Below are the code and all the weights of a small trained network. Each question names an input and a class and asks about switching units off, where a switched-off unit gives its printed mean instead of its output.

import numpy as np


def w(rows, s, z=0):
    codes = np.array(rows[::2]) - 128.0
    scale = np.full(codes.shape[1], s)
    scale[-1] = z or s
    return codes * scale


def f(y):
    return np.maximum(y, 0)


def log_softmax(a):
    a = a - a.max(-1, keepdims=True)
    return a - np.log(np.exp(a).sum(-1, keepdims=True))


def net(x, mask):
    res = np.array(x, float).reshape(1, 8) / 4 @ E
    y = f(res @ A[0][:, :-1].T + A[0][:, -1])
    res = res + np.where(mask, y, B[0][:, -1]) @ B[0][:, :-1]
    return log_softmax(res[-1] @ U[:, :-1].T + U[:, -1])


A, B = {}, {}
E = w([
[128,128,128,130],'x0',
[47,236,142,177],'x1',
[128,130,126,127],'x2',
[128,128,129,130],'x3',
[184,133,72,235],'x4',
[45,107,3,99],'x5',
[38,36,179,213],'x6',
[130,127,127,130],'x7',
],0.0041)
A[0] = w([
[165,55,119,107,59],'N1',
[157,79,122,109,79],'N2',
[118,114,148,152,131],'N3',
[176,19,100,104,64],'N4',
[168,69,120,102,70],'N5',
[163,130,98,189,78],'N6',
[177,132,91,212,63],'N7',
[159,129,105,190,86],'N8',
[73,103,185,32,68],'N9',
[87,116,50,108,53],'N10',
[181,190,96,82,38],'N11',
[88,116,50,109,54],'N12',
[98,126,150,84,88],'N13',
[201,28,118,83,56],'N14',
[178,182,93,81,39],'N15',
[161,154,105,104,74],'N16',
[49,45,169,198,29],'N17',
[175,182,100,87,48],'N18',
[156,135,174,144,70],'N19',
[107,122,96,122,86],'N20',
[72,108,16,101,26],'N21',
[172,147,201,143,57],'N22',
[181,157,197,141,69],'N23',
[167,127,70,208,71],'N24',
[176,137,142,130,62],'N25',
[43,255,154,172,28],'N26',
[68,132,210,15,54],'N27',
[144,148,119,112,90],'N28',
[178,153,214,143,49],'N29',
[175,121,74,206,68],'N30',
[108,89,141,163,86],'N31',
[112,121,145,108,115],'N32',
[158,132,96,217,88],'N33',
[188,28,119,85,54],'N34',
[208,225,85,76,26],'N35',
[121,130,123,137,255],'N36',
[183,190,84,97,61],'N37',
[87,59,165,183,39],'N38',
[58,234,138,167,32],'N39',
[190,153,219,148,45],'N40',
[154,138,197,141,73],'N41',
[93,74,153,166,54],'N42',
[76,119,25,104,43],'N43',
[84,61,166,183,43],'N44',
[182,152,226,147,36],'N45',
[95,119,65,114,66],'N46',
],0.0076,0.006)
B[0] = w([
[115,146,149,151,135],'N1',
[118,144,139,149,133],'N2',
[131,127,118,104,146],'N3',
[125,171,155,173,147],'N4',
[117,150,140,156,135],'N5',
[123,149,93,115,136],'N6',
[117,159,76,114,140],'N7',
[115,150,92,114,137],'N8',
[134,173,71,90,152],'N9',
[113,85,109,158,139],'N10',
[94,119,171,96,139],'N11',
[111,88,112,158,139],'N12',
[131,143,100,119,135],'N13',
[124,174,152,180,148],'N14',
[92,117,164,93,137],'N15',
[121,126,146,116,132],'N16',
[65,115,176,86,155],'N17',
[100,119,165,100,137],'N18',
[119,102,122,142,132],'N19',
[124,111,126,137,131],'N20',
[96,70,100,177,144],'N21',
[109,94,104,153,140],'N22',
[108,97,103,161,145],'N23',
[121,156,87,90,141],'N24',
[120,107,139,154,130],'N25',
[119,200,164,199,152],'N26',
[100,168,41,86,156],'N27',
[126,121,137,116,130],'N28',
[104,87,99,159,143],'N29',
[127,157,86,93,141],'N30',
[108,119,136,109,138],'N31',
[129,139,117,121,135],'N32',
[116,157,83,97,145],'N33',
[112,173,149,177,145],'N34',
[75,125,186,84,150],'N35',
[254,74,173,105,253],'N36',
[82,126,152,91,144],'N37',
[88,113,163,88,143],'N38',
[115,179,166,193,143],'N39',
[101,84,95,165,146],'N40',
[105,98,107,136,139],'N41',
[100,116,156,101,137],'N42',
[100,79,99,169,145],'N43',
[86,121,165,90,144],'N44',
[103,79,96,160,143],'N45',
[115,96,119,148,136],'N46',
],0.045,0.0061)
U = w([
[161,132,145,140,254],'0',
[161,135,141,138,233],'1',
[157,130,140,142,223],'2',
[63,121,196,84,29],'3',
[105,65,75,210,24],'4',
[135,254,170,234,25],'5',
[185,137,133,125,130],'6',
[134,208,19,83,21],'7',
],0.0059,0.0087)

Each question gives the input, the list of numbers given to net, and the class t.
The units are the neurons (one row each of A and B). Each row of codes is followed by its name. A weight is (code - 128) times the scale printed after its matrix; where a second scale follows, it is the last column's (A, B and U).
mask holds one flag per neuron, in row order. A switched-off neuron (its flag False) gives its mean, the last column of its row in B, instead of its output. The means were averaged over made-up inputs and are rounded, as every weight is.
A unit's drop is (log p(t) with every unit on - log p(t) with that unit switched off) / (log p(t) with every unit on - log p(t) with every unit switched off).
The circuit of an input: a set's keep is (log p(t) with only the set's units on - log p(t) with every unit switched off) / (log p(t) with every unit on - log p(t) with every unit switched off). Starting from the 12 units with the biggest drops (on a tie, the unit counted first), units are removed one at a time, each time the one whose removal leaves the highest keep (on an exact tie, the one counted first), for as long as the keep stays at least 0.8.
units of the circuit, in order: the units of the circuit, biggest drop first
unit that matters most: the unit with the biggest drop
top k neurons: the k neurons with the biggest drops, biggest first
drop of u: that unit's drop, to one decimal
input [6,-8,4,-6,-3,-5,0,-1], class 5: top 2 neurons : N14, N34
input [0,5,-6,-5,-8,1,-6,-1], class 7: units of the circuit, in order : N27
input [-3,7,-2,1,5,-7,-8,-3], class 3: units of the circuit, in order : N35, N37
input [0,-5,-2,7,1,2,-8,6], class 3: units of the circuit, in order : N35, N37, N15
input [-2,-8,5,-1,0,-7,3,5], class 5: top 3 neurons : N14, N34, N4
input [-1,4,-6,7,1,-3,8,-4], class 3: units of the circuit, in order : N17, N44
input [7,-1,4,2,8,8,0,1], class 4: units of the circuit, in order : N21, N43
input [4,7,0,2,1,5,-5,-6], class 5: top 2 neurons : N26, N39
input [6,-3,5,-5,-7,-6,-4,-5], class 7: top 2 neurons : N27, N9
input [0,-7,-6,-1,8,1,8,6], class 3: units of the circuit, in order : N17, N38
input [7,6,4,3,8,-4,2,-4], class 7: units of the circuit, in order : N33, N7, N24
input [-6,6,-1,-2,3,-7,8,5], class 3: units of the circuit, in order : N17, N44
input [-3,-4,0,-5,-8,-5,5,6], class 7: units of the circuit, in order : N27, N9
input [-1,6,0,6,-8,6,8,3], class 3: units of the circuit, in order : N17
input [-3,-8,2,0,-8,5,7,-6], class 5: top 3 neurons : N4, N34, N14
input [5,-8,2,-2,-3,7,-2,-1], class 5: drop of N4 : 0.3
input [-2,1,1,6,1,-7,0,-1], class 4: drop of N22 : 0.1
input [3,-6,4,-5,-3,4,-7,-2], class 3: drop of N11 : 0.2
input [1,8,5,-5,4,1,2,8], class 5: drop of N26 : 0.5
input [-6,-1,-3,-3,-1,1,-7,-1], class 3: unit that matters most : N35
